Below are the code and all the weights of a small trained network. Each question names an input and a target symbol and asks about switching units off, where a switched-off unit gives its printed mean instead of its output.

import numpy as np


def w(rows, s, z=0):
    codes = np.array(rows[::2]) - 128.0
    scale = np.full(codes.shape[1], s)
    scale[-1] = z or s
    return codes * scale


def softmax(a):
    e = np.exp(a - a.max(-1, keepdims=True))
    return e / e.sum(-1, keepdims=True)


def log_softmax(a):
    a = a - a.max(-1, keepdims=True)
    return a - np.log(np.exp(a).sum(-1, keepdims=True))


def net(x, mask):
    ids = ['αγδεθμστ'.index(c) for c in x.split()]
    T = len(ids)
    res = E[ids] + P[:T]
    u = 0
    for l in range(3):
        r = res
        for j in range(2):
            rows = slice(4 * j, 4 * j + 4)
            q, k, v = (r @ M[l][rows].T for M in (Q, K, V))
            z = softmax(np.where(np.tri(T) > 0, q @ k.T / 4**0.5, -1e9)) @ v
            o = O[l][rows]
            res = res + np.where(mask[u + j], z, o[:, -1]) @ o[:, :-1]
        u += 2
    return log_softmax(res[-1] @ U[:, :-1].T + U[:, -1])


Q, K, V, O = {}, {}, {}, {}
E = w([
[63,35,148,125,86,193],'α',
[211,211,180,69,158,190],'γ',
[95,93,112,146,254,63],'δ',
[192,76,119,149,80,45],'ε',
[106,106,231,109,55,162],'θ',
[174,49,214,202,150,148],'μ',
[145,160,89,205,124,199],'σ',
[137,92,42,70,59,169],'τ',
],0.017)
P = w([
[79,172,96,152,85,30],'0',
[99,183,100,173,105,50],'1',
[125,173,114,179,105,76],'2',
[142,157,116,175,97,90],'3',
[146,140,123,163,100,107],'4',
[158,117,114,159,122,111],'5',
[164,98,120,142,132,120],'6',
[179,66,114,132,144,116],'7',
[177,43,119,110,163,145],'8',
[187,8,116,101,183,141],'9',
[183,3,109,121,195,141],'10',
],0.0061)
Q[0] = w([
[40,170,2,145,120,138],'0.h0',
[127,151,114,92,163,58],'0.h0',
[149,169,100,104,63,137],'0.h0',
[110,85,99,80,56,106],'0.h0',
[108,154,115,137,113,66],'0.h1',
[230,142,126,123,117,134],'0.h1',
[113,90,149,129,94,94],'0.h1',
[93,163,125,154,81,89],'0.h1',
],0.012)
K[0] = w([
[42,43,92,145,130,191],'0.h0',
[88,102,68,173,57,2],'0.h0',
[75,168,58,166,75,173],'0.h0',
[122,51,60,38,40,169],'0.h0',
[101,143,98,115,98,113],'0.h1',
[235,101,168,50,197,178],'0.h1',
[110,129,36,137,139,187],'0.h1',
[104,153,110,145,71,136],'0.h1',
],0.0085)
V[0] = w([
[94,246,191,28,46,151],'0.h0',
[120,32,149,176,99,3],'0.h0',
[156,132,130,199,80,100],'0.h0',
[111,122,151,30,89,95],'0.h0',
[128,78,61,92,123,185],'0.h1',
[47,20,119,129,145,116],'0.h1',
[65,29,219,217,98,79],'0.h1',
[149,133,90,189,218,173],'0.h1',
],0.0054)
O[0] = w([
[123,75,86,154,105,45,57],'0.h0',
[51,116,162,141,128,186,63],'0.h0',
[85,49,231,167,87,131,231],'0.h0',
[44,54,87,89,204,85,29],'0.h0',
[111,211,216,228,114,36,157],'0.h1',
[119,165,104,169,67,58,1],'0.h1',
[149,145,65,144,116,79,76],'0.h1',
[187,1,217,116,37,101,172],'0.h1',
],0.0049,0.0019)
Q[1] = w([
[233,2,144,162,44,25],'1.h0',
[128,45,134,164,142,238],'1.h0',
[131,127,122,40,47,232],'1.h0',
[24,141,238,141,183,148],'1.h0',
[13,109,90,116,215,58],'1.h1',
[136,115,141,205,105,157],'1.h1',
[245,18,129,202,166,241],'1.h1',
[100,163,86,46,164,158],'1.h1',
],0.0066)
K[1] = w([
[161,86,123,35,134,158],'1.h0',
[255,139,149,141,122,143],'1.h0',
[144,164,127,112,70,160],'1.h0',
[99,104,161,222,155,195],'1.h0',
[38,173,133,221,134,155],'1.h1',
[144,210,153,60,117,183],'1.h1',
[211,178,152,75,190,129],'1.h1',
[124,141,172,165,128,54],'1.h1',
],0.0086)
V[1] = w([
[170,153,143,128,180,129],'1.h0',
[105,85,85,140,141,80],'1.h0',
[116,119,108,202,113,133],'1.h0',
[159,100,152,87,104,135],'1.h0',
[80,103,69,194,141,116],'1.h1',
[136,109,129,248,150,168],'1.h1',
[151,110,105,129,79,90],'1.h1',
[124,153,86,144,71,126],'1.h1',
],0.011)
O[1] = w([
[135,134,121,29,150,94,124],'1.h0',
[183,96,121,207,94,133,51],'1.h0',
[53,143,83,211,86,79,176],'1.h0',
[188,206,126,74,162,112,171],'1.h0',
[194,69,170,74,194,240,3],'1.h1',
[164,1,100,181,175,179,166],'1.h1',
[226,135,119,106,165,163,132],'1.h1',
[158,19,154,79,209,81,149],'1.h1',
],0.0063,0.0046)
Q[2] = w([
[37,149,200,66,254,132],'2.h0',
[198,60,92,134,31,38],'2.h0',
[113,109,174,177,118,81],'2.h0',
[90,129,66,27,12,73],'2.h0',
[86,167,30,116,150,164],'2.h1',
[122,149,107,184,173,63],'2.h1',
[174,99,84,119,136,130],'2.h1',
[179,163,112,177,97,148],'2.h1',
],0.0096)
K[2] = w([
[13,100,115,179,85,131],'2.h0',
[207,191,102,129,141,120],'2.h0',
[160,112,51,147,107,135],'2.h0',
[105,251,153,121,110,87],'2.h0',
[166,117,175,122,131,101],'2.h1',
[118,127,116,100,78,150],'2.h1',
[108,152,184,140,124,145],'2.h1',
[111,79,138,78,160,131],'2.h1',
],0.012)
V[2] = w([
[92,145,93,128,143,246],'2.h0',
[123,168,195,145,135,160],'2.h0',
[146,62,171,125,126,78],'2.h0',
[127,110,107,110,148,165],'2.h0',
[167,185,83,184,167,128],'2.h1',
[147,84,126,96,150,79],'2.h1',
[105,121,170,165,157,67],'2.h1',
[171,145,170,148,58,119],'2.h1',
],0.013)
O[2] = w([
[104,195,155,80,127,216,105],'2.h0',
[140,132,241,200,194,211,143],'2.h0',
[134,122,162,93,93,43,11],'2.h0',
[113,196,152,26,143,120,17],'2.h0',
[167,213,68,227,164,95,180],'2.h1',
[177,66,147,61,157,51,79],'2.h1',
[78,155,235,174,186,7,124],'2.h1',
[173,198,201,179,2,124,253],'2.h1',
],0.0075,0.0022)
U = w([
[33,119,72,110,243,105,254],'α',
[22,180,55,198,119,108,23],'γ',
[1,38,85,122,88,186,39],'δ',
[100,174,15,40,96,134,251],'ε',
[149,94,216,141,146,161,43],'θ',
[178,85,47,178,160,250,201],'μ',
[124,111,97,148,119,67,74],'σ',
[44,140,194,71,43,133,188],'τ',
],0.007,0.0033)

Each question gives the input, a string of symbols that net reads in full, and the target symbol t.
The units are the heads (4 rows each of Q, K, V and O). Each row of codes is followed by its name. A weight is (code - 128) times the scale printed after its matrix; where a second scale follows, it is the last column's (O and U).
mask holds one flag per head, layer by layer. A switched-off head (its flag False) gives its mean, the last column of its rows in O, instead of its output. The means were averaged over made-up inputs and are rounded, as every weight is.
A unit's drop is (log p(t) with every unit on - log p(t) with that unit switched off) / (log p(t) with every unit on - log p(t) with every unit switched off).
The circuit of an input: a set's keep is (log p(t) with only the set's units on - log p(t) with every unit switched off) / (log p(t) with every unit on - log p(t) with every unit switched off). Starting from all 6 units, units are removed one at a time, each time the one whose removal leaves the highest keep (on an exact tie, the one counted first), for as long as the keep stays at least 0.8.
circuit, biggest first: the units of the circuit, biggest drop first
unit that matters most: the unit with the biggest drop
which heads matter: for each layer, one digit per head in row order, 1 if its drop is at least 0.15 and else 0, layers parted by /
input τ δ γ σ σ ε ε, target γ: unit that matters most	1.h1
input σ τ γ σ γ θ σ, target γ: which heads matter	01 / 11 / 10
input γ τ σ σ θ, target γ: circuit, biggest first	[1.h1; 2.h1]
input σ θ σ, target τ: which heads matter	00 / 00 / 11
input ε σ τ ε τ, target σ: circuit, biggest first	[2.h0; 1.h0]
input τ τ ε ε σ σ θ ε, target μ: circuit, biggest first	[2.h1; 1.h1]
input μ γ ε σ τ, target μ: which heads matter	01 / 01 / 10
input δ σ σ γ τ, target μ: which heads matter	10 / 01 / 10
input σ ε σ σ ε γ γ, target γ: circuit, biggest first	[1.h1; 2.h0; 0.h0]
input σ γ θ θ δ, target τ: which heads matter	00 / 01 / 11
input ε γ σ σ δ, target γ: which heads matter	00 / 01 / 11
input θ σ τ σ μ σ, target θ: circuit, biggest first	[1.h1; 2.h0]
input α μ ε σ σ σ τ σ, target ε: circuit, biggest first	[2.h0; 1.h1; 0.h0; 1.h0]
input σ σ θ τ σ σ θ δ θ σ, target τ: circuit, biggest first	[2.h1; 0.h1]
input σ σ σ σ σ ε δ μ σ, target σ: which heads matter	01 / 10 / 10
input ε τ τ μ ε, target ε: circuit, biggest first	[2.h0; 0.h0; 2.h1]
input τ σ γ τ ε ε ε μ, target σ: circuit, biggest first	[2.h0]
input τ θ τ, target τ: which heads matter	00 / 01 / 01
input α θ τ τ μ τ, target θ: which heads matter	10 / 11 / 11
input τ δ τ, target α: which heads matter	01 / 01 / 01
input γ σ σ σ γ σ ε σ γ α σ, target γ: which heads matter	01 / 01 / 10
input γ δ σ α, target γ: which heads matter	00 / 01 / 11
input τ τ μ γ μ, target σ: unit that matters most	0.h0
